Below are the code and all the weights of a small trained network. Each question names an input and a class and asks about switching units off, where a switched-off unit gives its printed mean instead of its output.

import numpy as np


def w(rows, s, z=0):
    codes = np.array(rows[::2]) - 128.0
    scale = np.full(codes.shape[1], s)
    scale[-1] = z or s
    return codes * scale


def f(y):
    return np.maximum(y, 0)


def log_softmax(a):
    a = a - a.max(-1, keepdims=True)
    return a - np.log(np.exp(a).sum(-1, keepdims=True))


def net(x, mask):
    res = np.array(x, float).reshape(1, 3) / 4 @ E
    y = f(res @ A[0][:, :-1].T + A[0][:, -1])
    res = res + np.where(mask, y, B[0][:, -1]) @ B[0][:, :-1]
    return log_softmax(res[-1] @ U[:, :-1].T + U[:, -1])


A, B = {}, {}
E = w([
[200,181,7,200,83,227,165,109,7],'x0',
[131,124,155,185,94,93,151,103,134],'x1',
[192,106,254,103,182,219,246,8,136],'x2',
],0.0059)
A[0] = w([
[175,124,1,208,114,199,173,127,39,217],'n0',
[138,137,80,150,129,163,114,106,94,202],'n1',
[141,125,157,70,137,61,108,130,202,196],'n2',
[110,125,39,168,99,38,51,190,137,58],'n3',
[81,141,29,148,85,15,74,201,114,61],'n4',
[77,102,226,84,165,56,61,145,230,195],'n5',
[148,153,220,121,140,188,156,95,124,2],'n6',
[137,128,135,124,133,118,128,142,157,165],'n7',
[159,112,236,93,146,225,213,69,141,47],'n8',
[79,106,160,102,121,109,110,133,195,196],'n9',
[130,150,142,117,118,125,91,106,155,170],'n10',
[168,157,19,192,83,215,123,88,65,217],'n11',
[150,123,168,118,130,167,190,132,127,30],'n12',
[74,103,178,87,155,82,118,133,191,201],'n13',
[132,108,183,93,146,67,85,138,165,198],'n14',
[103,150,66,160,106,79,68,138,129,42],'n15',
],0.008,0.001)
B[0] = w([
[94,165,112,107,69,19,162,240,131,254],'n0',
[119,118,159,179,98,96,165,165,121,176],'n1',
[129,147,82,129,122,75,128,191,95,189],'n2',
[163,86,143,91,187,223,117,1,160,229],'n3',
[158,101,182,126,208,250,133,10,187,241],'n4',
[116,171,109,150,77,45,160,224,69,239],'n5',
[102,99,80,96,179,193,76,90,154,191],'n6',
[156,130,109,133,128,121,106,161,116,143],'n7',
[149,99,132,130,170,225,82,15,180,242],'n8',
[136,144,120,138,95,93,165,167,98,183],'n9',
[152,134,150,107,79,120,115,113,102,143],'n10',
[92,138,144,136,109,14,110,234,80,245],'n11',
[149,116,144,130,137,137,104,74,163,170],'n12',
[119,145,89,156,83,109,132,198,85,200],'n13',
[103,146,127,148,92,86,153,172,111,188],'n14',
[144,112,141,117,128,196,122,44,145,190],'n15',
],0.0077,0.0098)
U = w([
[93,190,127,143,31,4,176,225,50,254],'0',
[173,70,159,106,191,245,115,2,209,2],'1',
],0.009,0.00072)

Each question gives the input, the list of numbers given to net, and the class t.
The units are the neurons (one row each of A and B). Each row of codes is followed by its name. A weight is (code - 128) times the scale printed after its matrix; where a second scale follows, it is the last column's (A, B and U).
mask holds one flag per neuron, in row order. A switched-off neuron (its flag False) gives its mean, the last column of its row in B, instead of its output. The means were averaged over made-up inputs and are rounded, as every weight is.
A unit's drop is (log p(t) with every unit on - log p(t) with that unit switched off) / (log p(t) with every unit on - log p(t) with every unit switched off).
most important unit: the unit with the biggest drop
k most important neurons: the k neurons with the biggest drops, biggest first
drop of u: that unit's drop, to one decimal
input [8,-5,8], class 0: 4 most important neurons	(n0 n11 n4 n3)
input [7,-5,6], class 0: most important unit	n0
input [8,-7,8], class 0: 2 most important neurons	(n0 n11)
input [-4,2,4], class 0: 2 most important neurons	(n4 n3)
input [-5,-5,4], class 0: 2 most important neurons	(n5 n4)
input [6,-8,-7], class 1: 3 most important neurons	(n4 n3 n5)
input [-7,7,7], class 0: 3 most important neurons	(n5 n4 n3)
input [5,2,4], class 0: 2 most important neurons	(n4 n0)
input [5,1,-7], class 1: 2 most important neurons	(n4 n3)
input [5,-8,-7], class 1: 2 most important neurons	(n4 n3)
input [-5,1,4], class 0: drop of n5	0.2
input [-8,-2,3], class 0: drop of n14	0.0
input [4,3,-6], class 1: drop of n3	0.2
input [0,5,1], class 1: most important neuron	(n0)
input [-6,-5,5], class 0: drop of n4	0.1
